Here is a tiny trained network, its code and every weight. The questions are about switching its units off for an input and a target symbol, where a switched-off unit gives its printed mean instead of its output.

import numpy as np


def w(rows, s, z=0):
    codes = np.array(rows[::2]) - 128.0
    scale = np.full(codes.shape[1], s)
    scale[-1] = z or s
    return codes * scale


def norm(h):
    return h / np.sqrt((h * h).mean(-1, keepdims=True) + 1e-5)


def f(y):
    return y / 2 * (1 + np.tanh(0.7978845608 * (y + 0.044715 * y**3)))


def softmax(a):
    e = np.exp(a - a.max(-1, keepdims=True))
    return e / e.sum(-1, keepdims=True)


def log_softmax(a):
    a = a - a.max(-1, keepdims=True)
    return a - np.log(np.exp(a).sum(-1, keepdims=True))


def net(x, mask):
    ids = ['Δζηξσω'.index(c) for c in x.split()]
    T = len(ids)
    res = E[ids] + P[:T]
    r = norm(res)
    for j in range(2):
        rows = slice(4 * j, 4 * j + 4)
        q, k, v = (r @ M[0][rows].T for M in (Q, K, V))
        z = softmax(np.where(np.tri(T) > 0, q @ k.T / 4**0.5, -1e9)) @ v
        o = O[0][rows]
        res = res + np.where(mask[j], z, o[:, -1]) @ o[:, :-1]
    y = f(norm(res) @ A[0][:, :-1].T + A[0][:, -1])
    res = res + np.where(mask[2:14], y, B[0][:, -1]) @ B[0][:, :-1]
    return log_softmax(norm(res)[-1] @ U[:, :-1].T + U[:, -1])


Q, K, V, O, A, B = {}, {}, {}, {}, {}, {}
E = w([
[83,3,49,122],'Δ',
[148,171,88,162],'ζ',
[108,146,125,157],'η',
[143,148,72,122],'ξ',
[159,77,76,105],'σ',
[134,171,103,125],'ω',
],0.022)
P = w([
[151,176,90,248],'0',
[4,139,68,149],'1',
[146,158,114,204],'2',
[16,151,82,133],'3',
[158,165,127,192],'4',
[31,157,99,120],'5',
[169,168,141,179],'6',
[44,160,115,107],'7',
[175,168,156,164],'8',
[54,161,132,94],'9',
[185,171,169,149],'10',
[64,165,144,87],'11',
[194,176,176,138],'12',
],0.014)
Q[0] = w([
[122,171,71,134],'h1',
[104,165,48,100],'h1',
[80,170,46,120],'h1',
[135,188,111,102],'h1',
[112,160,75,174],'h2',
[196,58,251,157],'h2',
[149,85,155,122],'h2',
[156,84,107,133],'h2',
],0.024)
K[0] = w([
[145,144,138,53],'h1',
[189,178,163,9],'h1',
[158,154,142,18],'h1',
[146,158,144,93],'h1',
[98,180,187,138],'h2',
[131,23,3,214],'h2',
[186,21,72,205],'h2',
[112,57,94,92],'h2',
],0.019)
V[0] = w([
[163,171,98,81],'h1',
[88,89,134,247],'h1',
[157,131,108,75],'h1',
[114,172,121,125],'h1',
[120,162,165,89],'h2',
[106,102,167,165],'h2',
[141,159,164,86],'h2',
[135,69,126,136],'h2',
],0.014)
O[0] = w([
[120,144,36,207,201],'h1',
[150,175,188,56,186],'h1',
[101,97,116,182,111],'h1',
[76,166,135,150,223],'h1',
[122,137,172,107,100],'h2',
[123,174,164,254,98],'h2',
[106,192,149,47,60],'h2',
[98,151,64,203,3],'h2',
],0.0082,0.0056)
A[0] = w([
[233,88,126,114,99],'n1',
[55,56,122,82,11],'n2',
[223,103,116,167,165],'n3',
[106,56,115,163,69],'n4',
[155,100,186,178,92],'n5',
[229,116,196,170,99],'n6',
[98,72,136,142,148],'n7',
[77,125,165,123,170],'n8',
[182,121,250,166,89],'n9',
[206,170,196,132,62],'n10',
[82,115,104,169,85],'n11',
[107,180,114,144,140],'n12',
],0.019,0.013)
B[0] = w([
[115,112,52,231,150],'n1',
[135,227,153,165,140],'n2',
[92,147,134,61,233],'n3',
[197,118,153,168,149],'n4',
[88,118,176,75,135],'n5',
[109,63,66,199,186],'n6',
[109,86,154,86,157],'n7',
[162,167,94,146,188],'n8',
[2,148,130,134,180],'n9',
[133,87,184,122,184],'n10',
[149,113,121,88,162],'n11',
[142,92,172,121,255],'n12',
],0.017,0.0086)
U = w([
[47,137,215,139,171],'Δ',
[156,164,253,33,109],'ζ',
[188,218,169,189,254],'η',
[124,139,45,191,106],'ξ',
[170,60,148,75,180],'σ',
[74,212,96,18,42],'ω',
],0.015,0.0054)

Each question gives the input, a string of symbols that net reads in full, and the target symbol t.
The units are the heads (4 rows each of Q, K, V and O) and the neurons (one row each of A and B). Each row of codes is followed by its name. A weight is (code - 128) times the scale printed after its matrix; where a second scale follows, it is the last column's (O, A, B and U).
mask holds one flag per unit, heads first, then neurons. A switched-off unit (its flag False) gives its mean, the last column of its rows in O or B, instead of its output. The means were averaged over made-up inputs and are rounded, as every weight is.
A unit's drop is (log p(t) with every unit on - log p(t) with that unit switched off) / (log p(t) with every unit on - log p(t) with every unit switched off).
The circuit of an input: a set's keep is (log p(t) with only the set's units on - log p(t) with every unit switched off) / (log p(t) with every unit on - log p(t) with every unit switched off). Starting from the 12 units with the biggest drops (on a tie, the unit counted first), units are removed one at a time, each time the one whose removal leaves the highest keep (on an exact tie, the one counted first), for as long as the keep stays at least 0.8.
units of the circuit, in order: the units of the circuit, biggest drop first
most important unit: the unit with the biggest drop
top k neurons: the k neurons with the biggest drops, biggest first
which heads matter: for each layer, one digit per head in row order, 1 if its drop is at least 0.15 and else 0, layers parted by /
input σ η ζ ω σ ξ ζ η σ σ η η, target σ: units of the circuit, in order -> h1, n11, n9
input ω ξ ω σ, target ω: units of the circuit, in order -> n2, n6
input ζ ξ ζ ξ ω η ω η η ζ, target η: which heads matter -> 01
input η η ω η, target ω: units of the circuit, in order -> n6, n8, n11
input Δ η ω σ ξ ζ, target σ: units of the circuit, in order -> n12, n9, h2
input σ Δ ω σ η ω ξ ξ ζ, target ω: which heads matter -> 10
input ξ η η η ζ ξ ξ η, target ξ: which heads matter -> 11
input η ξ η Δ ζ ω Δ σ ω ζ η η, target η: units of the circuit, in order -> n8, n9
input η η ζ ξ η η, target ξ: units of the circuit, in order -> n3, n8
input η ω η ω Δ Δ ω η ξ η η Δ, target η: top 2 neurons -> n2, n4
input ω η ω ω η η Δ η, target η: most important unit -> n8
input η η ζ η ζ ω ω η, target ω: top 3 neurons -> n6, n8, n10
input ζ σ ξ σ ξ η η ζ, target η: units of the circuit, in order -> n3, n9, n6
input η ζ Δ ξ ζ, target ω: units of the circuit, in order -> n3
input ζ σ ω η Δ ξ ζ ζ σ ξ η Δ, target ξ: top 4 neurons -> n3, n12, n2, n10
input η ζ ζ ω Δ ζ ω ω ω Δ, target ω: top 3 neurons -> n2, n12, n7
input Δ ω ω η η σ ζ ξ, target σ: which heads matter -> 10
input σ ζ ζ ω ζ, target ζ: which heads matter -> 10
input η ξ ξ ζ ω Δ, target ω: which heads matter -> 01
input Δ η η ω ξ ζ η ξ, target ξ: most important unit -> h1
input ω σ ω Δ σ η, target σ: top 3 neurons -> n11, n9, n2
